Each row is followed by its class number.
[-10  16   4 -22  22 -11 -14   9   6  20  18  10  -9  11  11 -18  15  32
  32 -26  -7  -3  21  24  17   8   6 -14  -3   4  -3  -6  24  13 -10  41
  17   2  32] => 7
[  3   5   5   2  -5   0 -10  11 -26  -3   3  -9   1  22  16 -12  -9 -13
   8   3   2   0  -3   0  -6 -12 -19  24   1   3  18 -11  -4 -23   9   8
 -33 -15   9] => 1
[ 21   7 -26  24 -16 -11  17 -12 -26 -58  18 -34  17 -26 -22  25  19  -3
 -11  14 -11  25  -9   2   9  -1  22  25  -6 -16  23 -12   9  14 -28  20
  11 -14 -22] => 9
[ -6  18  16  -8   7  -6 -13   8   1   2  11  19  -5  20   9   4  25   8
  -5 -10  -9  13   1  26   1  17   5 -29   6  11   2   6  -2  19   0  24
  -1   0  12] => 1
[ -7 -16   1  13  -7  -4   3   5 -23   3   0   5  16  28   7 -32  -4  10
  11  12   2  -4  13  17 -17  -9  -9  -6  16  -2  22 -10   3 -39   9   6
 -16 -26  18] => 6
[  0 -33  40 -37  16 -27  -1  50   8 -28  28  14  -8   6 -10 -36  38  35
  -3 -10   7 -12  46  29   8  22  30 -23   1  15 -26 -34  10  14  13  41
  10  18  25] => 12
[-13 -27  16  13   4   5 -11 -22  27  31   8   4 -12 -10  11   3  23  10
 -11  -4 -20 -27  -1  -4   3   5  31  -2 -12  -1  -1  -1  -2   5  -3   0
  23  25  18] => 2
[-17   3  21  30  17 -15  14  -7 -12  27  17 -46  -2  14  10 -16  16 -53
  -4  15 -36  17 -24 -33  -6 -49   4  20  13  -2   6  -7 -30 -39   3   1
 -23  10   8] => 6
[ -3  -4   6   2  -8 -14 -10  10   1   4   0  24 -18  13  -2 -22  21  37
  -9   3  -1   7  36  21  23  10  27 -23   4   8 -17   4   1  25  22  11
  -3  15  22] => 0
[  8 -16  10  -4 -12  -4  -7   2 -13  -6 -12  21 -12  22  -9  -1  -5 -10
 -11  22  15  -3  -8 -12  -7   3 -36  10  -1  10   1  23 -18 -40  26 -12
 -22  -8   6] => 12
[ -7   9  -7   1   7  -7 -22  -4 -17  -4   8  -5   8  15  11   3 -22  12
  12 -19  20   7   3   2   9  10 -22  26   2   3   6 -10  -9 -20   8  11
 -15 -19   7] => 3
[ -5  -9   8   5  14  -9   9  22   8  25  20  25  -6  -1  20 -27  11  35
  16 -17 -14  -6  31  37  14  12  18 -34 -26   9  -9   1  32  11   2  51
  25  -8  20] => 10
[  4   0   1 -28   2 -20   3  16  -2 -23  50  14  10  12  27   7  27  -8
 -11  -4 -10  -5  21  50   1  17  29 -29   9  -2  -7 -20  13   5 -13  25
  22   9  20] => 2
[  2   6 -10  40   2   4  -2  -1   5  27   8   5  -4  -8   9  20 -10  20
  19 -13 -41 -27   8  18  11 -23   6  17  -1 -17   5 -22  41 -16  -8  25
 -11   1   8] => 7
[-25  31   8  25  16   6   4 -27  15  29  -7  -5  -5   1  18   8   2 -41
 -18  -6 -22   0 -24  11  12 -23   2  21 -20   6  10 -16 -26   7 -14  13
  20   4   2] => 1
[  0 -25   7  -5   4 -10  16  -4   4  -1  -2 -11   4  -7   1 -16  11 -11
   3  -1 -19  -5  -8   1  -7 -13  12 -13 -21   9   2   5   0 -10  -8  12
  16  -3  -4] => 10
[-34   5  32  -8   5 -38  13  10  20 -10 -11  18 -10   8 -22 -47  25 -29
  14 -11 -22  -7 -24  43  18   1  15 -39 -23  27 -28  21 -18 -34  11 -22
  -3  20  36] => 10
[ 34 -28   0   1 -21   7  10  -1 -23 -17   8 -27  -9  -6  -5   0  -2  -3
  20  32  -7  14   2 -14  -7 -20  -1  16  -2  -9   1 -10  26  -6  -4  17
 -22 -15 -11] => 4
[  6  -2  27  45   8  15  -5 -24   2  14  12 -23 -11  11  14   9   3 -52
   3  12 -13  17 -22 -19 -13  -8  -7  11  -6   6  -1   0  -6 -19  16  12
 -19 -13   8] => 3
[  0  29   5   7   8 -13 -13  -1  -3   8  26   8  -4  15  10  -5  13  36
  20  -1  11   8  16  35   5  25  16 -12   7 -12  -1  -2  16  13  -9  29
   9   3  28] => 3
[  9   8  -3   5  -4 -13   5 -15 -27 -19  19 -21   3 -13   4  14  11  14
  -2  16 -22  -1   6  -8   1 -20  14  11  -7 -14  16   2  16 -17 -17  31
  -4  -6  -7] => 5
[  6   5  -2  -4 -17  -6   1   6 -20  -4   6   2   3   8   1  -5 -19  19
  -1  16  16   1  -1  -2   3  -6 -13  29  -7   1  -1  -1 -21 -21  12  -6
 -34   4   9] => 3
[  4 -40  52  16   6   1  14 -15  53  54 -30   7 -15 -19   3 -28  39  37
  26  59  -4 -10  15 -33 -41  26   6 -16  -8   2   6  42  81  27   6  15
 -13   2  19] => 1
[-14  -1  14  32  13   4  -7 -25   5  29  12  -8  -8  -1   1  14   6 -45
 -15  16 -13 -17 -28  -5   0  -2   1  23   2  -7   0 -18 -23 -25  -5   0
   4  12  10] => 3
[  9   0  -3 -15 -46  -2 -10   3 -27  -7 -10  13   0  26  17 -21 -14   7
  10  25  14   0   5  20  -7 -11 -20  14  -9  -2  14   4   6 -40  18  -9
 -24 -27   7] => 8
[-40  -1  15  38   7  -5  -6 -37   8  32   2  -7   0  -7  14  -5  20 -17
 -24   0 -44  -4  14  -7  13 -25  13  11  17  -4   4   5  10  14 -10   2
   2   7   7] => 0
[-21  18  11  13  38   3  -7 -10  -1  -2   7  -4  17 -26 -17  42   8 -49
 -41 -42 -25 -37  -8  14   3   6  25 -10  19   5   9 -40 -43  -4 -21  40
  27  -6  -5] => 1
[ 10 -11   7  11 -12  -7 -22 -14  -5  -4  25  -4  -1  17  19 -10 -15  16
  -9   9   2   6  30 -14   2  -1 -35  31   1   0   5   4  27 -15  30  -7
 -28 -27  13] => 2
[ -6  -6   1  29  11   0  -4 -19  11  12  -6  -6  -2 -11  10   7   5 -51
   2  11  -8  -3  -8 -11   1   1   2   4  19   0   1 -11  -5  -8   3  -3
 -16  21  11] => 0
[ -3 -15  13 -13 -19  -1 -14   6  -5  -1  16 -16   9   4   2 -16  -8  58
   7 -11  10   8  12  -8 -14 -21 -18  23  -7   8   7   4 -10 -35  39 -15
 -59   0  -7] => 11
[-39  22  11   9  15 -12  23 -23  19  41  -9   4  -5 -37   5  -9   9 -11
   0  13 -13 -13  -9 -19   5   3   7  -7   0   5  -7   4 -30 -20   5   2
 -11  46  31] => 6
[  7   8  -3  -5 -17 -15  -5  -4 -21  10   7   9   5   7   4 -19 -25   7
  18   3  11   4   4   9   1  -3 -26  22   1   4   9   1   4 -33  24 -10
 -12 -10  23] => 7
[  2  10  -8  26   2  14 -19 -12  -9  -6 -13  10 -11   5   0  -3  -3  -3
  12 -16   9  -9   6  17   9  13  -3   9 -10   3  10  -1  12 -14   7  10
   6 -22  14] => 9
[  5  -4  -5  -7 -16 -15  -3 -32 -10  -8  26 -19  11 -21   6  13   7  12
  -3   7  -5  15   0 -22  -5   0   3  20   9  -9  11   5  23  -3  -2   8
 -11   0  -8] => 2
[  8 -10  -2  -4   8  -9  -3 -15 -23 -24  26 -17  15 -13   4  18   0   6
  -1   1 -17   7  -3 -13 -10 -18  14   6   7  -6  13   3   9 -10 -22  21
 -19  -4 -10] => 5
[ -4   5 -10 -26  -9   5   7 -13 -25 -19  32 -26  10  -6   3  -6   2  21
  -8  -7 -14   0  12 -14  -5 -14   9   5  11 -24  -6  -4  14  -7  -3  16
   1  -3 -24] => 11
[ -9   8   8 -26  20 -11 -13   5  -8  31  29  22 -29   0  23  16  23  20
   3 -22 -21 -12   2  11   8  -2  39 -30 -13  13 -18   9 -12 -18   8  33
  -2  39  22] => 5
[-20   9  10  28  12   1   2 -17   4  42   1  -1  -4  -3   3  11   9 -31
  -9   2  -6 -10 -25   0  -1  -3  17   6   0  -3   4  -5 -27 -15  -5  12
  21   9   7] => 3
[  7  -9  23 -11 -20 -19   5 -17 -65  -3  15 -18  13 -23  12   6   4  65
  -4  -7 -47  14  31   6 -22 -25   2  24   9 -15  33  -3   3  -4 -21  58
  -7  12  -5] => 1
[ -2  31  -5  19  -2  -2 -12   9 -12  29  17  48 -44  33  40   0  13  22
  10   3 -29   7  37  41  25  15   7 -22   4   0 -28  -6  48  16  18  36
  -5  11  30] => 0
[ 12  25 -19  25   1 -47  23  27 -15   7   5   8 -34  22   3   2  17 -37
  37  36 -25  27 -40  43  30   5  13   7 -14 -18 -12 -19 -11 -27 -15  11
  26  40  33] => 7
[  0 -14  16  20 -23 -11  -7   9 -34 -29  11   3  19  -4 -16  -2 -22 -17
  -4   6  -5  -9  -7 -11   7  31 -23  20  12   3   4  -6  -5 -26  23 -23
  -1 -21  19] => 7
[ 11 -18 -19  -5   1 -26   8 -23 -13  -7  23 -11  19 -27 -10   4  -2  47
   5  -8  -7  21   7  -3  -3   5  12  -4 -14   3  16  27  16 -11  -3  32
  -6 -16  -8] => 10
[ 14  16  -8  25 -50   4  23  12 -39 -14 -21   2   4  26  12 -33  -8   6
  -6  27  -3   9  27   4 -26 -15  -2 -10  -2  -3  25  11  -3 -13  19  13
  -2 -52   6] => 8
[ -2  15  22 -13  12   5 -18   3   6  -8  -5   8 -18  18  17  -3   6  15
   6 -10 -17  16  30  15  17   3  -1 -22   2  11 -18  -9  -1   9  -2  32
  -4  -5  19] => 4
[ 15  26 -27  -1 -21  -3 -30   3 -40  11  -9  11 -25  11  -4  13 -27  45
   1  16  32 -14  17 -13  -5  48  12  27  19   2   7 -29  -9 -19  20 -20
  -5 -24  19] => 4
[ 13  23  -6  12 -19  -6  -3   3 -22 -10  10   0   9 -20 -13  26   0  48
 -12   4 -31  -8  13  -6  32   6   5   8  13 -34   6 -13  -2  -1 -12  35
  21  24  -3] => 7
[  8 -16   2   6 -24  11   0 -23 -14  20   4 -10  12  -8  -5  15   0  61
   1  18  -9  -2  -8 -12 -17 -15  -9  21  -7 -26  22  23  15 -34   0  11
  -4  -5 -29] => 11
[-15   4 -24 -17 -20 -22   3 -28 -18  -9 -15 -21  -6 -20  17 -23   4 -41
   6  26  19   8  -2  15   8 -32 -13  54 -15  -6  26 -23  -4 -24 -13 -23
  -4   9   2] => 9
[  0 -18  -2  -1   0   1  -1 -17 -23 -24  20  -4  13 -13   6  17  10  21
  -5  -3 -27  -5   5 -10 -10  -1  26 -15   5  -9  13  13  24   6 -24  27
   8 -11 -10] => 5
[ -25  -20   25   36   24   17    2  -10   13   -7    2  -19    2   -8
  -11   16   42 -106  -16    9  -21  -27  -42  -22   -9    4  -23    0
   15   -3   19  -25  -19   -9  -24   19   33   -8   -6] => 12
[ -9  17  19 -12  -5   8  -2 -13  15  32  18  -6  -2 -19  22  28  19 -38
 -10  -1 -22 -11 -27 -13 -17 -11  25 -11   4   9  -3  -4 -30 -24   3   9
 -21  37   6] => 8
[ -4  11  18 -30  11 -33   7   9  -2   5  10   6 -14  -3  13 -18  18  44
   3 -20 -25   3  39  31   5   0  35 -21 -25  22 -17 -14  19  -8   5  49
  17  -1  12] => 10
[-26  11   4  35  12   4  -5 -28  25  14  -5 -13  -5  -5  15   9  19 -53
  -6  -7 -19  -7 -18   6  10  -7  15  10   1   9   3 -32 -16   6  -4  -6
  12  21   8] => 0
[  6   9  -6 -24   4   1   3  -3   9   5  18  22 -23  11   1   5  20  22
 -10   5   1   8   8  18 -13  21   7 -33  -3   4 -21  -1   0   3  20  14
  14   4  -1] => 11
[-14   3   4 -14 -10 -13 -16   8   6  12  -6  34 -23   9   8 -20  18  36
  13  -7  -4 -15  25  38  11  28  29 -30  -6   0 -15  -4  12   4   7  19
  21   5  30] => 8
[-16   2  20  20   8  -3  -5  -7  23  35  18 -14  -7  -5  18   7  11 -53
  -3  -8 -17  -3 -27 -10   3 -33   3  15   1   3  -4 -11  -8 -13   6 -11
 -15  23   5] => 2
[ -3 -12   8   4  -1 -14   7 -31 -21   8   7 -29  20 -18  -1  -6  -9  34
  12   4 -10  -6  11 -12  -8 -16  11  24  -1 -12  15  12  15 -21 -11   8
  -2 -10   3] => 6
[ 11  -7   0  27 -20 -15 -10   6 -26   7  -1  11 -31  26  17 -16  16   5
   4  13  -1   0  23  36 -10  19  19 -15  -5  -2  13  -5   6  -3  29   6
  10 -18  28] => 1
[ 27   5   9  -8   2  -3  10  -4  14  77  36  36 -18  -3  25   6 -14  53
   7   2 -12   6  22   4 -12  -4   8 -14 -12  12 -25  35  27   2  37  14
  -9  29  30] => 7
[-18  22   1  26  13   1  -6 -27   9  25 -14  -2 -22 -11  20  12  11 -42
   7   1 -17 -10  -2  -1  16  -5   8   8  -3   4  -5 -12  -3  -7   0  13
  -4  21  18] => 0
[ -1   1  -3  21 -14   6  -9   3 -22  -5 -15  -9   6  14  26  -3  -2 -14
   4 -12   5   6   7   9  -1 -12  -3  18 -10   6  26  -1  -9 -33  15   2
  -2 -19   3] => 9
[ -4  -8  12 -21 -17  -5  -7 -23 -42 -26  16 -29  31 -17 -13 -13   5  11
  -8   0   8  -6  13   0 -16   4  10   0  27 -31  22  -2  -6 -30  -7  13
  26 -14 -16] => 11
[ -7  -3   9   4 -12  -6   2 -11  13  56   5   0 -23  -4   5   6  31  -6
  -1  22 -30 -21 -22  -4 -14 -24  -8   9  -4 -10  11  -2 -15 -20  -1   2
   1  35   6] => 8
[ -8  17   9  33 -12  11   6 -27 -17  35  -1   0 -10  -5  13  -3   9 -36
 -13   9 -26 -12   4   0   3 -26  11  -1  11  -9   4   6  -7  -5   5   8
   8  16  11] => 0
[-28   6   4  -3  -5  -1  -7 -23   7  10   7   2  -2 -21  16  20  10 -21
   7 -15 -14 -23 -24   3   9   6   9  20 -13   5   1 -18  19 -12 -10   4
   7   5   1] => 2
[  1 -20  15 -10  -9  10 -11 -14  -9 -17  23 -40 -13   0   0 -12  28 -30
   9   2 -20 -14   8  -7   5 -20 -10  -3   5 -10   1  -5   3  11  -8  -2
   3  -3   7] => 4
[ 14 -34 -12  -3  11  10   5   2  20 -12   4  -9 -24   4  42  30   5 -31
 -16  -2 -33 -17   1 -42  -7 -13  32 -34 -10   3 -33   9 -14   3  17 -17
  -5  41  -5] => 5
[-16   4   0  13  -1 -16   5 -11  20  24   5  -1 -10  -3  19  -1  17 -26
   2  18  -8  -2 -18  -2  -8  -6  -8  16   0   2  11 -11  -6 -12  -2 -15
  -9  22  18] => 2
[ 20 -13  18  -3 -18  -1  21 -12 -43  -4  10 -17  21  -5  10  -3 -19 -12
  32  13   3  18 -17  16 -19 -28 -13  29 -13  -9  12   7  25 -18 -19  27
  -3 -20 -13] => 3
[ 18  36 -19  13   4  -5  16  20 -36 -10  58 -13  11  23  13  44  16 -25
  11   4 -51   6 -26  -9 -17   8 -31   8  32 -16  15 -22  32  -3 -27  33
   5 -11  -5] => 7
[  5   8   1 -30  -6   3  -9   4  -3   0  12  10 -19  23  -3  -8  26  29
   0   4  -2 -10  21  28  -8  -2  12 -27   6 -14 -12  -5  28 -10   8  19
  10 -13 -11] => 11
[ 15  18  -3   8  13  -5   5 -20 -29  -1  23 -14   8 -30   0  20 -10  41
 -10  -9 -15   0  24 -34 -18   0  41  -2  14  -7   7   7  16   8 -10  40
   2 -10  -6] => 5
[ -7  15   4  16  -4   6 -10  -7  -6 -18 -33   2  14   7 -12 -14 -22 -12
  16   6   9  -4 -22   4   8  -8 -18  48   6  -7  11 -19  29 -30 -17 -18
 -10 -19 -10] => 9
[ 12   9   8  -6  -1   5   4 -40 -43 -24  37 -20  17 -25  -9   4   3  31
  -9  -4 -25  15  11  -5 -16   0   6   8   3  -7  23  21   8  31 -32  45
  -5 -16   4] => 1
[  5   2 -10 -14  -4  -2  -4  24 -25  -7  14   8 -22  12  20 -16  34  11
   6  -4  -5   9  32  27  18  -9  16 -18  -6  -7   2   3  17  13  -3  41
   9   4  11] => 9
[ 28 -60  48  16  -1  -3 -44  69  24   2  27   1  15  51  -2   1  29 114
  10  14 -14   2   9   5 -12  26  83   9   9  10   5 -36  54   3  -5   8
 -39 -13  10] => 7
[ -8  17   2  52  23   7  15  -9  14  49 -14   1 -18 -13  37 -13  -9 -53
  15   7  -2  10  20 -16   7  -6  12  -7   9  -2 -13   3  21  27   8  21
   5   6  20] => 0
[ 18 -37 -12  15 -12   0   8  -9 -32 -61  12  -8  28  -7 -17   9   1  30
 -12  16 -24  -9  11  -6  -4  -1  30 -10   5 -22  17   8  29  -5 -27  25
   6 -30 -18] => 5
[  6  -1  -3  -7  -1  -2 -10 -36 -17 -12  27 -24  16 -17   4  22  -1  24
   2 -22 -12   1  -7  13 -12  -1   6  26  -9   0  26 -16  -1   2 -14  21
  -1   0  -6] => 1
[ 15  11 -13   0  -3 -11  18 -23 -19  12   4 -21 -13  -3   1 -20 -11 -21
  18  -5 -24   0 -22  -4 -11 -37 -14   8  -8 -10   2  -3 -19 -24  -4  -3
  11  27  -3] => 10
[ 24  15   1  55 -38 -26   9 -26 -11 -48 -29   9  -2   9 -24  -8 -29  19
 -45  51 -15  40  26  -9 -13   8 -23   7  43 -28 -10 -10 -21  28  18 -51
  -1   7  -4] => 3
[  2  13  34  -4   3 -16  -5  -7 -12  26  51 -20  -2 -20  14  41  25  13
 -11   3 -36 -24  14  -9   1  -2   4   7   9  -8 -10 -10  17 -27  10  22
 -11  24   3] => 6
[ 24  16  -4 -20   2 -18   5   1 -16   4  32  18 -24  17  17   2   9  29
  -4   8   1  -3  36  51  -3  10  20 -16 -18   5 -16  -7 -18 -12  14  33
   3  17  37] => 3
[-12  14 -18  11 -33   2  -1  12 -25   0 -17  32   9  20   4 -32 -21  29
  22  -9   6   7  11   7   2  11 -39  -6  12   3  18  -4  17 -16  35   4
  -7 -28  15] => 7
[  7  -9  -1 -32 -23 -10   1 -27 -20 -14  15 -16  15 -29   5  16   5  24
  -3   1 -12   8  10 -16 -20   0  -3   8   1  -1  15   9   8   1  -8  25
  -5  -8 -13] => 8
[  3  21  -6 -11   2 -10  10 -23 -26  16  30 -36  -3 -30  17  12   1  18
  -5  -6 -13  26  33 -35 -13 -24   1  10  18 -21  -1   1  26 -16  17  50
 -13  -9 -29] => 11
